Small tables with named rows and columns. After each table, cells are looked up by row and column.

Table Suf
columns: Lufetu, Kekubug, Kig, Sak, Zukazuf, Fis, Tudev, Zupugik, Zolo, Rer
Gazabi: [136, 187, 133, 158, 171, 120, 111, 119, 120, 142]
Vil: [124, 168, 127, 172, 162, 136, 100, 126, 153, 162]
Par: [122, 183, 129, 133, 149, 148, 111, 146, 129, 111]
Buf: [84, 115, 97, 181, 188, 61, 153, 177, 97, 97]
Ratama: [120, 161, 125, 128, 154, 154, 113, 148, 146, 112]
Zudap: [140, 148, 161, 181, 168, 149, 100, 126, 182, 149]
Fuvam: [185, 45, 176, 78, 6, 143, 41, 210, 50, 207]
Ged: [156, 172, 165, 95, 170, 149, 155, 92, 161, 114]
Nen: [239, 114, 170, 171, 163, 241, 184, 217, 146, 210]
Rifol: [132, 154, 120, 152, 168, 114, 113, 135, 173, 156]
Zogig: [239, 56, 118, 171, 130, 135, 236, 118, 106, 40]
Genuzam: [110, 129, 185, 142, 193, 137, 138, 152, 143, 170]
Moz: [174, 165, 167, 134, 105, 112, 123, 153, 154, 152]

Genuzam, Zupugik => 152
Vil, Zukazuf => 162
Ged, Lufetu => 156
Rifol, Zupugik => 135
Moz, Fis => 112
Genuzam, Kig => 185
Gazabi, Kekubug => 187
Ratama, Zolo => 146
Ged, Kekubug => 172
Ged, Zolo => 161
Rifol, Rer => 156

Rufa.csv
,Nes,Zeli,Zibomuz,Fegeve
Gabipog,70.004,11.125,53.341,14.160
Bikez,57.113,3.792,22.144,-4.466
Ruda,59.460,-10.730,58.956,-29.322
Zulo,-7.361,41.612,11.636,43.206
Mel,33.582,31.039,-56.236,82.264

Nes of Zulo: -7.361
Nes of Bikez: 57.113
Nes of Mel: 33.582
Zeli of Mel: 31.039
Nes of Ruda: 59.460
Zeli of Gabipog: 11.125
Zeli of Zulo: 41.612
Fegeve of Mel: 82.264
Zeli of Bikez: 3.792
Zeli of Ruda: -10.730

Puf:
	Sab	Fuda	Vupigol	Tokula	Fiminup	Rese	Sepomed	Nabik	Fifat
Tud	1.155	-1.891	-2.915	-2.384	-2.244	-1.439	-0.758	-1.271	-2.088
Leza	-1.677	-1.051	-0.522	-1.303	-0.199	-0.669	-0.661	0.128	-0.544
Dit	-1.772	0.708	1.838	2.002	0.982	0.934	0.660	0.857	1.071
Lig	-4.893	-2.152	-1.276	0.014	0.836	0.932	2.614	1.234	1.141
Davudi	-1.784	0.840	2.690	1.894	2.231	2.192	2.352	3.044	2.244
Femalen	-0.405	-1.313	-0.907	-1.242	-1.407	-0.867	0.247	0.687	1.008
Fes	2.275	1.636	1.124	0.705	0.478	0.779	-0.464	-1.527	-2.396
Vuku	-8.201	-8.575	-8.131	-6.518	-3.904	-3.712	-2.433	-1.781	1.305
Vasa	-3.442	-2.044	-1.173	-0.367	-0.847	0.391	-0.334	1.201	1.043
Pefotob	-4.049	-2.022	-0.805	-2.485	0.413	-0.908	-0.562	0.517	0.619
Vuz	7.915	3.896	1.390	0.767	0.053	-0.975	-1.568	-2.403	-1.695

Fifat of Vuz is -1.695
Fuda of Vasa is -2.044
Sab of Vasa is -3.442
Fiminup of Tud is -2.244
Fiminup of Fes is 0.478
Fifat of Davudi is 2.244
Nabik of Lig is 1.234
Nabik of Pefotob is 0.517
Vupigol of Femalen is -0.907
Sab of Pefotob is -4.049
Rese of Vasa is 0.391
Rese of Lig is 0.932
Tokula of Vuz is 0.767
Fuda of Femalen is -1.313
Nabik of Fes is -1.527
Fiminup of Vuku is -3.904
Tokula of Dit is 2.002
Vupigol of Vasa is -1.173

Table Kabu
         Dak  Musumu  Zap  Kanumak
Vurino   142     116  138      128
Vemeruv   72     100  128       72
Vubor     93     152  136       95
Sok      102      53  135       92
Gedimik  110     171  136      112
Runuvuk  152     124  132      167
Dagi      77      94  130       91
Gasu     136      70  134      130
Mobe     134      79  136      124
Zul      133      72  133      126
Tuvutov  218     206  139      225
Gusuv     52      21  127       53
Rif      148     212  137      156

Runuvuk, Kanumak: 167
Gasu, Dak: 136
Vubor, Dak: 93
Gusuv, Dak: 52
Mobe, Zap: 136
Runuvuk, Dak: 152
Gedimik, Kanumak: 112
Mobe, Kanumak: 124
Vemeruv, Kanumak: 72
Sok, Kanumak: 92
Vubor, Zap: 136
Vemeruv, Dak: 72
Tuvutov, Dak: 218
Zul, Kanumak: 126
Vurino, Zap: 138
Mobe, Musumu: 79
Which row has the largest Kanumak? Tuvutov

Luvurol:
columns: Diz, Sus, Ditap, Lidolef, Donap, Tup, Vora, Fupur, Sazosi, Sapaka
Kune: [4.6, 3.9, 4.6, 5.5, 5.4, 4.9, 4.6, 4.7, 2.4, 4.8]
Gor: [4.9, 2.8, 3.2, 5.6, 5.5, 5.1, 4.2, 4.2, 2.7, 4.3]
Pavanaz: [5.1, 5.5, 5.0, 5.4, 5.6, 5.4, 5.0, 4.8, 0.7, 4.5]
Sude: [4.5, 2.2, 3.8, 5.6, 5.5, 5.0, 4.5, 4.5, 2.2, 4.7]
Dafales: [5.8, 8.1, 5.0, 5.6, 5.9, 5.5, 5.6, 4.8, 3.1, 5.9]
Sefani: [5.4, 5.0, 4.7, 5.5, 5.6, 5.5, 5.0, 4.3, 0.4, 4.7]
Muteri: [4.9, 2.8, 3.1, 5.6, 5.5, 5.1, 4.2, 4.2, 2.3, 4.2]
Motol: [5.4, 4.7, 4.6, 5.5, 5.6, 5.5, 5.0, 4.4, 0.5, 4.7]
Nonurat: [5.1, 4.0, 5.1, 5.4, 5.6, 5.3, 5.0, 4.9, 0.6, 4.4]
Fiv: [4.9, 4.1, 2.1, 5.5, 5.6, 5.2, 3.9, 3.7, 2.3, 4.0]
Gega: [5.1, 5.8, 5.0, 5.4, 5.5, 5.4, 4.9, 4.8, 0.6, 4.5]

Gor, Diz -> 4.9
Dafales, Donap -> 5.9
Nonurat, Sapaka -> 4.4
Kune, Lidolef -> 5.5
Motol, Sazosi -> 0.5
Dafales, Diz -> 5.8
Muteri, Sus -> 2.8
Dafales, Vora -> 5.6
Sefani, Lidolef -> 5.5
Motol, Ditap -> 4.6
Kune, Sapaka -> 4.8
Row with the largest Sus: Dafales

